Each row has a name. Each piece below is followed by the name of the row it came from, unless a question asks for something else. Each question is about the rows just above it. Places in a row count from 1.

Z_544: [109 104 112  91 168 123 120 168 110]
Z_904: [128  93 124  94 178 114 101 178 117]
Z_771: [109 109 112  91 168 123 120 168 110]
Z_639: [187 105 163  67 145 124  80 145 129]
Count the entries of [109 109]: : 2
Row and place where [ 67 145 124  80] starts: : Z_639, 4

Z_798: [173 103 135 157 116 129 141 119 141]
Z_639: [160 100 128  62 180 129 121 150 111]
Z_544: [156 158 104 178 128  67 181 101 165]
Z_140: [151 123 147 122  97  86 174  99 167]
Z_99: [192 135 110 116 160 123 160 126 137]
Z_904: [ 85  95 173 103 135 154 123 166 122]
Z_167: [122 110 177 146 102 111 134  74 154]
Z_870: [129 107 126 155 148 141 134 148 111]
[173 103 135 154] begins in row and place : Z_904, 3
Where does [104 178 128  67] start? Give its row and place. : Z_544, 3
Number of entries in [173 103 135 157 116 129 141 119 141]: : 9
Where does [154 123] start? Give its row and place. : Z_904, 6
Count the entries of [192 135 110 116 160 123 160]: : 7

Z_544: [110  68 122  95]
Z_870: [109 144 156 153]
Z_798: [109 144 161 147]
Z_639: [112 139 147 161]
Z_752: [147  95 121 123]
Z_904: [120 130  91 149]
Z_2: [ 84  58 126  81]
Z_669: [155 160 163 119]
Z_140: [165  76 106 125]
Z_771: [163  82  95 135]
Z_167: [115 141  89 150]
[161 147] begins in row and place : Z_798, 3
Row and place where [147  95] starts: : Z_752, 1
Which row holds [109 144 156 153]? : Z_870
[ 95 135] begins in row and place : Z_771, 3
[109 144 161 147] is in which row? : Z_798

Z_870: [131 151 104 102 118 128 122 132 116 123 123 108  96 103 105 119 121  81
 149 129 117 115 140 115 124 128 140 121 145 140 113 120 113 130 116 142
 146 125 120 126 127 117 123 125 141 115  99 138 135  99 111 115 125]
Z_904: [109 134 144 117 123 110 119 124 141 131 148 129 121 127 148 131 138 124
 120 138 119 133 104 112 111 115 147 123 141 143 147 124 137 111 151 123
 121 137 114 131 119 131 141 156 121 111 122 130 127 157 138 135 154]
Z_2: [103 112 129 115 150 110 113 127 109 118 110 124 118 121 124 140 122 105
 163 118  95 122 129 153 134 126 142 114 134 143 108 114 137 133 161 127
 135 106 118  99 144 145 124 124 137 129 123 143 130 111 161 147 142]
Z_639: [102 128 142 107 123 119 117 146 141 135 144 135 119 141 127 138 137 117
 132 129 116 139 115 116  99 117 138 132 127 141 106 134 146 103 140 134
 123 139 119 107 118 138 130 148 125 112 122 142 146 152 151 118 163]
Z_167: [139  94 173 107 102 132 134 125 135 137 125 116 157 125 109 149 131 107
 111 169 133 139 153 149 113 165 128 143 121 107 157 130 154 102 142 112
 113 125 169 150 145 144 140 138 133 141 139 144 142 149 145 147 165]
Z_99: [150 140 102 135 102 110 106 123 102 115 113 136 117 133  94 143 137 101
 118 115 121 127 123 129 118 120 114 120 164 139  99 148 112 136 111 116
 153 122 131 116 127  98 127 150 123 128 124 135 135 125 134 122 134]
Z_752: [146 111 106 135 122 147 120 128 103 133 141 141 130 117 133 143 124 141
 118 113 148 124 131 124 151 128 115 139 121 126 118 137 101 140 115 137
 130 134 104 131 108  99 119 117 129 130 138 140 147 124 127 121 123]
Z_771: [150 140 102 135 102 110 106 123 102 115 113 136 117 133  94 143 137 101
 118 115 121 127 123 129 118 120 114 120 164 139  99 148 112 136 111 116
 153 103 125 103 123 138 169 111 130 103 126 135 148  76  88 101 109]
Z_140: [146 114 112 130 113 143 129 123 120 122 142 146 111 135 113 125 128 121
 122 117 153 128 130 136 137 100 126 134 131 123 137 107 132 138 135 137
 140 114 112 109 124 122 124 120 142 118 135 155 131 133 129 114 108]
Z_798: [102 138 101 124 144 102 116 130 152 141 141  79 130 110 136 140 124 133
 120 130 134 113 163 148 133 135 142 123 115 111 127 122 144 133 109 125
 124 156 147 134 122 133 133 132 139 153 127 142 148  95 134 124 138]
Z_669: [128 129 116 125 119 117 116 129 146 128 123 126 109 132 111 121 132 108
 147 120 118 136 112 143 112 102 138 125 128 123 152 129 123 127 141 135
 141 128 107 125 129 111 124 147 137 120 148 119 135 140 141 129 130]
Z_544: [127 161 142 140 142 146  98 133 140 130 145 134 108 151 136 105 150 150
 138 105 144 132 131 131 133 113 148 110 124 161 146 156 152 121 146 101
 141  84 116 147 136 157 142 136 118 124 108 140 100 115 127 116 139]
Number of entries in [128 129 116 125 119 117 116 129 146 128 123 126 109 132 111 121 132 108
 147]: : 19
Count the entries of [128 129 116 125 119 117 116 129 146 128 123 126 109 132 111 121 132 108
 147 120 118 136 112 143 112 102 138 125 128 123 152 129 123 127 141 135
 141 128 107 125 129]: : 41

Z_99: [133 113 123 132 126 121 129 143 139 130 124 126 134 139 132 150 141 138
 139 152 138 149 120]
Z_2: [134 118 136 127 143 133 131 122 128 129 135 147 120 135 107 147 143  99
 138 135 140 138 104]
Z_669: [123 132 126 121 126 121 129 143 139 130 124 126 134 139 132 150 141 138
 139 113 126 145 134]
Z_140: [121 127 132 130 137 130 107  92 118 109 133 139 129 131 128 128 131 119
  65  95 132  67 127]
Z_870: [138  92 120 127 121 118 138 105 133 131 122 122 124 122 114 118 121 107
 109  89 119  99 111]
Z_752: [114 102 144 117 139 151 131 132 129 137 138 138 112 108 104 102 110 101
 165 135 142 154 101]
Z_639: [134 150 118 135 121 113 128 139 124 125 122 122 139 140 146 144 138 152
 123 138 119 131 149]
Z_167: [131 122 122 124 119 121 134 132 120 131 128 138 127 133 124 137 135 123
 141 145 128 141 123]
How many entries does [123 132 126 121 126 121 129 143 139 130 124 126 134] have? : 13
[123 132 126 121 129] begins in row and place : Z_99, 3
Row and place where [131 122 122 124 122] starts: : Z_870, 10
Number of entries in [134 150 118 135 121 113 128 139 124 125 122]: : 11
Row and place where [122 114] starts: : Z_870, 14

Z_99: [137 141 133 136 111  84 122 160]
Z_798: [149 109 126 116 110 131  92 145]
Z_752: [189  99 122 143 108 120  65 107]
Z_904: [134 110 123 145 106 120  61 107]
Z_669: [132  84 141 122 136 133 111 160]
Row and place where [143 108 120  65 107] starts: : Z_752, 4
Row and place where [ 92 145] starts: : Z_798, 7
Row and place where [ 84 122] starts: : Z_99, 6
Number of entries in [149 109 126 116 110 131  92 145]: : 8
Where does [ 84 141 122 136 133 111 160] start? Give its row and place. : Z_669, 2

Z_544: [121 124 116 126 128 114 147 139 145 147 114]
Z_140: [136 143 137 157 146 142 118  99 137 132 140]
Z_752: [114 126 102 133 131  94 150 149 138 144  98]
Z_167: [134 118 155 109 112 172 171 182 121 175 160]
Z_2: [130 134 133 138 136 131 100 131 133 106 133]
Z_639: [114 126 102 133 131  94 150 146 124 140 133]
Z_870: [138 142 140 146 141 141 116 138 128 124 140]
The row with [114 126 102 133 131  94 150 146 124 140 133] is : Z_639
[138 142 140 146 141 141 116 138 128] begins in row and place : Z_870, 1
How many entries does [130 134 133 138 136 131 100] have? : 7

Z_544: [139 138 136 136 138 172 159 122  84  71  94 135 161]
Z_99: [136 138 140 136 136 138 140 138 133 118 185 159 107]
Z_669: [136 138 140 140 138 136 136 138 133 118  96  84  95]
How many entries does [139 138 136 136 138 172 159 122  84  71] have? : 10
[140 140 138 136 136] begins in row and place : Z_669, 3
Number of entries in [139 138 136 136 138 172 159 122  84  71  94]: : 11
Number of entries in [136 138 140 140 138 136 136 138 133 118  96  84  95]: : 13
How many entries does [136 138 140 140 138 136 136 138 133 118  96] have? : 11
[140 138 136 136 138] begins in row and place : Z_669, 4

Z_2: [ 96 172 155 137 116  85 150 131 111]
Z_752: [107 197 142 152 163 114 136  98  99]
Z_544: [130 131 121 155 116 100 150 142 104]
Z_669: [115  92 158 138 112 183  92 149 164]
Z_99: [140 107  98 156 184 107 113  72 106]
Z_167: [122 100 123 106 165 139 105 114 105]
Z_140: [112 171 142 136 129 107 140 123 114]
Z_904: [ 98 168 155 129 115  83 153 140 111]
Z_798: [138 117 115 143 109 131 131 142 148]
Z_639: [ 98 168 155 129 115  83 153 142 141]
Z_771: [150 110 107 141  91 158 126 157 173]
Number of entries in [112 171 142 136 129 107 140 123]: : 8
Where does [140 107  98 156 184 107 113  72] start? Give its row and place. : Z_99, 1
Count the entries of [130 131 121 155 116 100]: : 6
How many entries does [ 98 168 155 129 115  83 153 142] have? : 8
Count the entries of [122 100 123 106 165 139 105 114 105]: : 9
Number of entries in [138 117 115 143 109]: : 5

Z_870: [136 122 138 135 121]
Z_140: [108 124 118 137 112]
Z_752: [172 152  92 146 113]
Z_167: [140 121 138 146  96]
Z_904: [128 146 144 130 124]
Z_2: [111 122 114 136 112]
Z_669: [119 137 112 179 143]
Z_639: [140 142 152 139 135]
Count the entries of [172 152  92]: : 3
Where does [112 179 143] start? Give its row and place. : Z_669, 3
Where does [146 113] start? Give its row and place. : Z_752, 4
How many entries does [136 122 138] have? : 3
[119 137] begins in row and place : Z_669, 1
Number of entries in [111]: : 1
Row and place where [118 137 112] starts: : Z_140, 3

Z_870: [136 136 126 148 120 126 164 151 128 133 120 136 138 136 116 143 120 136]
Z_544: [110 110 155 133 158 148 129 101 159 158 152 133  84 155 154 143 109 106]
Z_669: [134 134 157 127 121 105 141 126  96 127  95 136 123 136 128 103  96  99]
Z_771: [119 119 117 161 115 132 167 110 162 159 123 122 143  89 111 125 124 162]
Z_2: [128 128 127 136 149 121 140 117 123 146 122 150  80 127 140 156 149 118]
Z_904: [136 136 132 113 161 123 108 123 126 146 136 135 111 112 123 108 143 133]
Z_639: [124 124 139 127 123 117 137 123 121  73 124 127 132 119 127 131 128 128]
Z_798: [159 159 113 119 177 121  97 120 130 101 140 107 131  96 103  99 136 128]
Z_99: [147 147 122 142 116 128 119 111 119 160 154 114 131 132 144  98 133 105]
Row and place where [ 96 103  99 136 128] starts: : Z_798, 14
Number of entries in [134 134 157 127 121 105 141 126  96 127  95 136 123 136]: : 14
[161 115 132 167 110 162 159 123 122 143] begins in row and place : Z_771, 4
Number of entries in [159 159 113 119 177 121  97]: : 7

Z_639: [106 131 129  80 127 178 125 142 127 121]
Z_669: [ 89 134 124  94 155 132 129 130 126 144]
Z_752: [ 82 136 128 146 132 120 123 130 124 145]
Z_140: [116 131 118 179 119 102 127 124 121 139]
Z_798: [ 85 132 126 112 128 126 123 126 125 121]
[124 145] begins in row and place : Z_752, 9
Count the entries of [116 131 118 179 119 102 127 124]: : 8
Where does [ 82 136 128 146 132 120 123 130] start? Give its row and place. : Z_752, 1
Number of entries in [ 85 132 126 112 128 126]: : 6
Number of entries in [106 131]: : 2
How many entries does [106 131 129  80 127 178 125 142] have? : 8

Z_167: [134 127 131 133 150 153 128 128 127 137 144 145 154 144 155 143]
Z_2: [134  97 110 141 121 120 134 139 115 156 155 135 101 120 150  96]
Z_99: [129 156 164  98  95 115 101 155 156 120 134 120 135 139 103  78]
Where does [115 101 155 156 120 134 120 135 139] start? Give its row and place. : Z_99, 6
[129 156 164  98  95 115 101 155 156 120] begins in row and place : Z_99, 1

Z_798: [101 128 117 123 146 125  79 124]
Z_669: [101 128 117 123 146 125  79 140]
Z_771: [155 125 105 103  73 125  79  99]
Z_904: [130 118 125 106 122 147  99 137]
Z_544: [118 125  98 141 135 129  57  69]
[101 128 117 123 146 125  79 124] is in which row? : Z_798
Where does [118 125  98 141 135 129  57] start? Give its row and place. : Z_544, 1
[125  79 140] begins in row and place : Z_669, 6
The row with [101 128 117 123 146 125  79 140] is : Z_669
Row and place where [155 125 105 103  73 125  79] starts: : Z_771, 1
Number of entries in [130 118 125 106 122 147  99 137]: : 8

Z_140: [135 150 127 110 117 120 128 145 138 117 153 129 138 116 111 141 142 107
 144 121 105  80 151 117 117 124 131 122 124 122 123 135 104  95 156 117
  90 100 124 112 102 129 148 112 122 100]
Z_2: [109 106 127 147 129 106 133 130 130 124 103 146 103 138 166 130 143 156
 107 153 118 148 126 125 136 121 122 146 139 143 127  90 157 144 103 135
 135 135 147 102 160 139 112 135 115 144]
Z_544: [112 107 130 144 123 134 123 134 122 135  96 138 114 133 169 144 124 140
 125 121 105 151  80 113 149 124 125 125 141 158 121 112 160 148 127 144
 144 148 136 124 158 128  98 123 125 147]
Z_99: [135 150 127 110 117 120 128 145 138 117 153 129 138 116 111 141 142 107
 144 121 105  80 151 117 117 124 131 122 124 122 123 155 104  95 156 117
  90 100 124 112 102 129 148 112 122 100]
Z_167: [124 118 132 133 130 157 132 117 106 150 116 115 148 131 126 134  93 124
 127 113 157 169  95 124 152 135 125 114 123 140 116 155 139 151 123 140
 166 159 114 175 122 110 105 130 144 141]
How many entries does [124 118 132 133 130 157 132 117 106 150 116 115 148 131 126 134  93 124
 127 113 157 169  95 124 152 135 125 114 123 140 116 155 139 151] have? : 34
Number of entries in [124 118 132 133 130 157 132 117 106 150 116 115 148 131 126 134  93 124
 127 113 157 169  95 124 152 135 125 114 123 140 116 155 139 151 123 140
 166 159 114 175 122 110 105 130 144 141]: : 46
Count the entries of [109 106 127 147 129 106 133 130 130 124 103]: : 11
Count the entries of [112 107 130 144 123 134 123 134 122 135  96 138 114 133 169 144 124 140
 125 121 105 151  80 113 149 124 125 125 141 158 121 112 160 148 127 144
 144 148 136 124 158 128  98 123]: : 44
How many entries does [112 107 130 144 123 134 123 134 122 135  96 138 114 133 169 144 124 140
 125 121 105 151  80 113 149 124 125 125 141 158] have? : 30
Where do [135 150 127 110 117 120 128 145 138 117 153 129 138 116 111 141 142 107
 144 121 105  80 151 117 117 124 131 122 124 122 123 135 104  95 156 117
  90 100 124 112 102 129 148 112 122 100] appear? : Z_140
Count the entries of [109 106 127 147 129 106 133 130 130 124 103 146 103 138 166 130 143 156
 107 153 118 148 126 125 136 121 122 146 139 143 127  90 157 144]: : 34

Z_904: [189  69 116 167 110 131 118 135  96 149 106 124 125 144 154 172 132 133
 135 131 120 128 128 133 128 132 127]
Z_639: [141 110 127 136 119 135 123 125 122 131 121 126 123 127 143 136 136 138
 134 129 122 131 130 138 122 136 132]
Z_669: [189  69 116 167 110 131 118 135  96 149 106 124 125 144 154 172 145 154
 148 124 139 166 141 170 110 154 156]
Z_752: [136 123 129 132 117 135 130 129 140 131 115 132 122 131 147 129 139 137
 143 136 110 128 128 139 129 138 126]
Z_2: [144 107 126 139 119 135 123 127 120 131 119 126 124 130 142 139 136 139
 133 127 125 134 131 140 121 137 133]
Z_167: [147 125 130 137 102 142 137 133 159 163  94 140 119 140 167 130 153 147
 169 148  86 131 126 153 130 152 123]
Z_544: [134 139 130 137 102 142 137 133 159 137  94 140 119 140 167 130 153 147
 169 148  86 131 126 153 130 152 123]
Z_771: [170 130 108 155 122 110 158 169 147 163  89 141 144 172 131 156 143 135
 177 147 128 172 134 175 134 155 135]
[136 139] begins in row and place : Z_2, 17
Where do [189  69 116 167 110 131 118 135  96 149 106 124 125 144 154 172 132 133
 135 131 120 128 128 133 128 132 127] appear? : Z_904
[137 133 159 163] begins in row and place : Z_167, 7
Row and place where [139 136 139 133 127 125] starts: : Z_2, 16

Z_2: [129 139 118 139 131  75 116 122 109 111 126 123 146 103 123 125 102 113
 127 133]
Z_752: [135 144 109 140 131  80 113 126 108 112 127 128 150 101 118 128 106 116
 124 138]
Z_904: [125 144 109 140 131  80 113 126 108 112 127 128 150 105 120 124 103 116
 123 137]
Z_771: [125 144 109 140 131  80 113 126 108 112 127 128 150 101 118 128 106 116
 125 138]
Count the entries of [125 144 109 140 131  80 113 126 108 112 127 128 150 105 120 124 103 116
 123 137]: : 20
Count the entries of [135 144 109 140 131  80 113 126 108 112 127 128 150 101 118 128 106 116
 124]: : 19
Number of entries in [129 139 118 139 131  75 116 122 109 111 126 123 146 103 123 125 102 113
 127 133]: : 20
Count the entries of [125 144 109 140 131  80 113 126 108 112 127 128 150 101 118 128 106 116]: : 18

